Here is a tiny trained network, its code and every weight. The questions are about switching its units off for an input and a class, where a switched-off unit gives its printed mean instead of its output.

import numpy as np


def w(rows, s, z=0):
    codes = np.array(rows[::2]) - 128.0
    scale = np.full(codes.shape[1], s)
    scale[-1] = z or s
    return codes * scale


def f(y):
    return y / 2 * (1 + np.tanh(0.7978845608 * (y + 0.044715 * y**3)))


def log_softmax(a):
    a = a - a.max(-1, keepdims=True)
    return a - np.log(np.exp(a).sum(-1, keepdims=True))


def net(x, mask):
    res = np.array(x, float).reshape(1, 6) / 4 @ E
    y = f(res @ A[0][:, :-1].T + A[0][:, -1])
    res = res + np.where(mask, y, B[0][:, -1]) @ B[0][:, :-1]
    return log_softmax(res[-1] @ U[:, :-1].T + U[:, -1])


A, B = {}, {}
E = w([
[165,99,107,165,154,116,196,200,156],'x0',
[160,83,207,97,140,69,75,152,158],'x1',
[112,77,154,152,88,165,133,93,252],'x2',
[66,134,218,159,134,91,193,108,99],'x3',
[86,92,40,146,134,17,112,111,153],'x4',
[113,59,105,69,71,138,154,140,91],'x5',
],0.013)
A[0] = w([
[126,168,152,227,132,147,90,97,227,98],'N1',
[134,192,87,139,105,180,195,81,118,120],'N2',
[135,189,112,106,180,92,112,182,41,41],'N3',
[80,90,84,155,109,59,101,127,141,39],'N4',
[165,100,176,92,129,109,94,160,122,88],'N5',
[103,144,147,136,40,140,71,42,142,89],'N6',
[101,49,129,90,37,157,166,112,172,54],'N7',
[97,48,118,69,71,147,149,178,81,94],'N8',
[167,111,40,87,109,163,48,164,164,117],'N9',
[125,132,120,77,136,99,130,178,66,12],'N10',
[151,158,185,115,179,80,70,165,170,139],'N11',
[52,94,187,140,127,80,211,87,106,110],'N12',
[144,190,122,203,222,136,89,136,126,57],'N13',
[99,151,131,93,138,136,78,78,91,129],'N14',
[112,183,85,187,122,189,151,117,122,86],'N15',
[142,118,113,145,171,122,170,201,119,69],'N16',
[159,80,174,121,83,87,97,142,138,134],'N17',
[87,146,67,180,80,121,153,109,125,106],'N18',
[160,114,120,169,122,119,183,218,144,130],'N19',
[159,149,206,116,96,245,136,177,109,3],'N20',
[163,84,120,184,122,144,199,174,202,114],'N21',
],0.012,0.0028)
B[0] = w([
[203,118,149,204,67,132,164,139,110,235],'N1',
[81,63,148,97,145,139,142,97,140,222],'N2',
[184,38,189,193,121,139,102,235,159,232],'N3',
[122,138,44,131,156,40,112,103,193,212],'N4',
[94,107,129,96,146,163,145,78,114,182],'N5',
[80,157,193,93,60,137,70,219,125,227],'N6',
[186,94,152,207,82,150,164,143,137,230],'N7',
[174,142,100,155,58,96,168,47,34,216],'N8',
[144,196,149,107,224,165,182,175,110,247],'N9',
[162,70,136,149,112,160,119,139,167,187],'N10',
[112,96,139,94,134,171,130,34,107,205],'N11',
[146,187,111,104,235,168,177,188,109,229],'N12',
[160,160,92,138,41,125,187,67,90,204],'N13',
[100,164,143,122,65,85,79,184,85,197],'N14',
[117,95,145,79,145,192,121,49,134,212],'N15',
[87,160,140,84,70,82,97,161,137,179],'N16',
[85,86,140,108,160,162,140,74,136,195],'N17',
[102,95,121,122,147,151,104,76,165,201],'N18',
[77,156,148,76,74,118,75,133,77,194],'N19',
[121,162,38,168,191,10,81,99,212,244],'N20',
[81,130,163,92,93,129,90,205,125,216],'N21',
],0.011,0.014)
U = w([
[168,59,163,199,118,157,124,183,167,254],'0',
[51,186,161,59,79,112,50,180,101,75],'1',
[108,156,54,155,197,35,92,86,213,139],'2',
[183,147,116,171,84,128,190,65,49,127],'3',
[69,49,153,54,187,193,126,37,141,62],'4',
[146,236,144,98,253,190,192,185,113,39],'5',
],0.012,0.0023)

Each question gives the input, the list of numbers given to net, and the class t.
The units are the neurons (one row each of A and B). Each row of codes is followed by its name. A weight is (code - 128) times the scale printed after its matrix; where a second scale follows, it is the last column's (A, B and U).
mask holds one flag per neuron, in row order. A switched-off neuron (its flag False) gives its mean, the last column of its row in B, instead of its output. The means were averaged over made-up inputs and are rounded, as every weight is.
A unit's drop is (log p(t) with every unit on - log p(t) with that unit switched off) / (log p(t) with every unit on - log p(t) with every unit switched off).
The circuit of an input: a set's keep is (log p(t) with only the set's units on - log p(t) with every unit switched off) / (log p(t) with every unit on - log p(t) with every unit switched off). Starting from the 12 units with the biggest drops (on a tie, the unit counted first), units are removed one at a time, each time the one whose removal leaves the highest keep (on an exact tie, the one counted first), for as long as the keep stays at least 0.8.
circuit, biggest first: the units of the circuit, biggest drop first
top k neurons: the k neurons with the biggest drops, biggest first
drop when u is switched off: that unit's drop, to one decimal
input [-3,2,4,5,4,-4], class 5: top neuron => [N12]
input [-1,8,-7,-4,-4,-3], class 4: top 4 neurons => [N11 N5 N1 N7]
input [-5,-6,-2,-1,5,-4], class 4: top 2 neurons => [N20 N15]
input [6,-5,5,7,-3,-6], class 5: top 3 neurons => [N12 N6 N8]
input [-4,-4,5,-5,-6,-4], class 2: top 2 neurons => [N20 N3]
input [4,-7,-3,-7,2,-5], class 4: top 3 neurons => [N15 N2 N12]
input [-4,3,-5,-7,-6,-3], class 5: top 3 neurons => [N9 N4 N18]
input [5,6,6,4,-2,7], class 3: top 3 neurons => [N8 N7 N3]
input [-5,-3,7,-3,3,8], class 3: top 2 neurons => [N8 N7]
input [-5,-1,6,-6,7,-8], class 3: circuit, biggest first => [N1 N3]
input [5,-6,2,2,1,7], class 3: top 3 neurons => [N8 N7 N6]
input [7,0,-5,-7,-7,5], class 1: top 2 neurons => [N19 N16]
input [2,-8,6,4,-7,7], class 4: top 3 neurons => [N2 N15 N4]
input [8,-7,-3,5,8,4], class 1: circuit, biggest first => [N19]
input [-7,-7,8,4,4,-3], class 0: circuit, biggest first => [N1 N7 N6]
input [4,7,-3,8,-8,4], class 2: drop when N20 is switched off => 1.5
input [-2,-3,2,-3,-8,-6], class 2: drop when N20 is switched off => 1.9
input [-1,8,-4,-4,5,-1], class 4: drop when N17 is switched off => 0.0
